Below is a small trained network, with its code and all its weights. Each question gives an input and a class and asks what happens when units are switched off, that is, made to give their printed mean instead of their output.

import numpy as np


def w(rows, s, z=0):
    codes = np.array(rows[::2]) - 128.0
    scale = np.full(codes.shape[1], s)
    scale[-1] = z or s
    return codes * scale


def f(y):
    return np.maximum(y, 0)


def log_softmax(a):
    a = a - a.max(-1, keepdims=True)
    return a - np.log(np.exp(a).sum(-1, keepdims=True))


def net(x, mask):
    res = np.array(x, float).reshape(1, 8) / 4 @ E
    y = f(res @ A[0][:, :-1].T + A[0][:, -1])
    res = res + np.where(mask, y, B[0][:, -1]) @ B[0][:, :-1]
    return log_softmax(res[-1] @ U[:, :-1].T + U[:, -1])


A, B = {}, {}
E = w([
[43,175,93,173,52],'x0',
[90,56,164,207,159],'x1',
[121,126,135,117,126],'x2',
[114,126,139,115,128],'x3',
[158,148,254,138,91],'x4',
[95,231,118,172,209],'x5',
[126,126,128,127,126],'x6',
[131,129,127,134,129],'x7',
],0.0092)
A[0] = w([
[158,19,73,116,84,200],'N1',
[117,76,110,106,77,5],'N2',
[140,179,196,183,57,81],'N3',
[203,211,80,60,81,118],'N4',
[90,187,133,101,186,115],'N5',
[91,168,149,160,196,63],'N6',
[122,116,50,149,165,89],'N7',
[84,69,141,158,145,62],'N8',
[134,72,125,118,109,43],'N9',
[117,197,208,120,119,221],'N10',
[61,136,112,191,40,33],'N11',
[117,72,129,246,140,62],'N12',
[38,191,107,190,40,143],'N13',
[74,90,76,87,164,60],'N14',
[187,99,152,105,214,34],'N15',
[185,87,124,127,192,55],'N16',
[94,93,152,171,183,175],'N17',
[46,180,132,155,211,133],'N18',
[170,183,146,164,205,254],'N19',
[87,112,26,116,113,99],'N20',
[114,51,118,111,76,31],'N21',
[95,157,144,130,176,30],'N22',
],0.011,0.0058)
B[0] = w([
[122,118,78,158,89,254],'N1',
[175,194,182,197,104,159],'N2',
[164,76,186,172,170,187],'N3',
[1,169,216,149,125,214],'N4',
[155,124,135,155,66,185],'N5',
[168,158,94,170,71,180],'N6',
[148,96,194,195,156,183],'N7',
[86,189,171,116,119,161],'N8',
[147,218,116,167,81,158],'N9',
[120,68,145,160,168,222],'N10',
[193,180,78,18,186,187],'N11',
[39,196,144,149,151,186],'N12',
[178,116,66,51,169,238],'N13',
[183,113,201,204,165,168],'N14',
[157,189,51,72,171,195],'N15',
[143,183,117,66,174,182],'N16',
[66,163,116,79,120,202],'N17',
[144,114,105,168,79,220],'N18',
[133,87,46,130,76,246],'N19',
[144,88,167,188,195,203],'N20',
[171,173,142,119,96,179],'N21',
[183,196,149,144,108,149],'N22',
],0.0082,0.01)
U = w([
[212,192,93,58,200,31],'0',
[203,166,102,186,6,28],'1',
[1,205,160,143,162,58],'2',
[195,36,169,204,222,48],'3',
[121,73,91,129,122,254],'4',
[132,73,88,132,114,223],'5',
[118,59,87,121,117,235],'6',
],0.011,0.009)

Each question gives the input, the list of numbers given to net, and the class t.
The units are the neurons (one row each of A and B). Each row of codes is followed by its name. A weight is (code - 128) times the scale printed after its matrix; where a second scale follows, it is the last column's (A, B and U).
mask holds one flag per neuron, in row order. A switched-off neuron (its flag False) gives its mean, the last column of its row in B, instead of its output. The means were averaged over made-up inputs and are rounded, as every weight is.
A unit's drop is (log p(t) with every unit on - log p(t) with that unit switched off) / (log p(t) with every unit on - log p(t) with every unit switched off).
The circuit of an input: a set's keep is (log p(t) with only the set's units on - log p(t) with every unit switched off) / (log p(t) with every unit on - log p(t) with every unit switched off). Starting from the 12 units with the biggest drops (on a tie, the unit counted first), units are removed one at a time, each time the one whose removal leaves the highest keep (on an exact tie, the one counted first), for as long as the keep stays at least 0.8.
units of the circuit, in order: the units of the circuit, biggest drop first
top k neurons: the k neurons with the biggest drops, biggest first
drop when u is switched off: that unit's drop, to one decimal
input [-5,1,-4,0,-6,-7,1,2], class 1: top neuron	(N1)
input [-8,5,-7,8,7,8,4,-1], class 0: top 2 neurons	(N15 N16)
input [1,-4,-7,5,7,0,8,-4], class 3: units of the circuit, in order	(N3 N10)
input [7,2,-4,6,-2,7,-5,0], class 0: top 3 neurons	(N13 N11 N1)
input [8,6,-2,-7,-1,0,5,4], class 0: top 2 neurons	(N11 N13)
input [4,3,1,-2,-6,-3,-1,-5], class 3: units of the circuit, in order	(N20 N14)
input [3,-5,5,1,-2,5,-3,-8], class 6: top 2 neurons	(N13 N12)
input [-3,1,-6,1,-7,-4,4,2], class 3: units of the circuit, in order	(N14 N20)
input [4,-7,8,0,6,7,-3,6], class 4: top 2 neurons	(N10 N13)
input [-6,4,-8,1,-3,-8,-1,6], class 1: top 3 neurons	(N1 N9 N13)
input [6,-7,-4,2,-8,-5,6,6], class 3: top 3 neurons	(N20 N14 N7)
input [-6,-7,-6,7,-6,-1,-4,-3], class 2: top 3 neurons	(N4 N13 N11)
input [2,-8,7,-8,-5,-6,-3,8], class 2: top 2 neurons	(N4 N19)
input [7,-7,8,-8,-8,2,-2,-8], class 3: top 3 neurons	(N20 N7 N14)
input [1,7,-7,0,-8,6,5,-1], class 3: units of the circuit, in order	(N7)
input [7,-5,1,2,-4,6,-6,-4], class 0: top 2 neurons	(N13 N11)
input [7,6,4,6,3,5,1,3], class 0: top 2 neurons	(N13 N11)
input [-7,-6,-3,-4,0,8,-6,-3], class 1: top 2 neurons	(N19 N5)
input [7,-1,7,-2,3,-5,1,4], class 0: drop when N13 is switched off	0.2
input [1,-7,-5,-1,2,5,-1,1], class 2: drop when N1 is switched off	0.2
input [6,3,3,-7,-8,4,-7,-7], class 3: drop when N7 is switched off	0.3
input [-6,2,5,5,-8,-5,2,6], class 3: units of the circuit, in order	(N14)
input [8,-1,5,3,0,-6,-7,1], class 0: drop when N13 is switched off	0.2
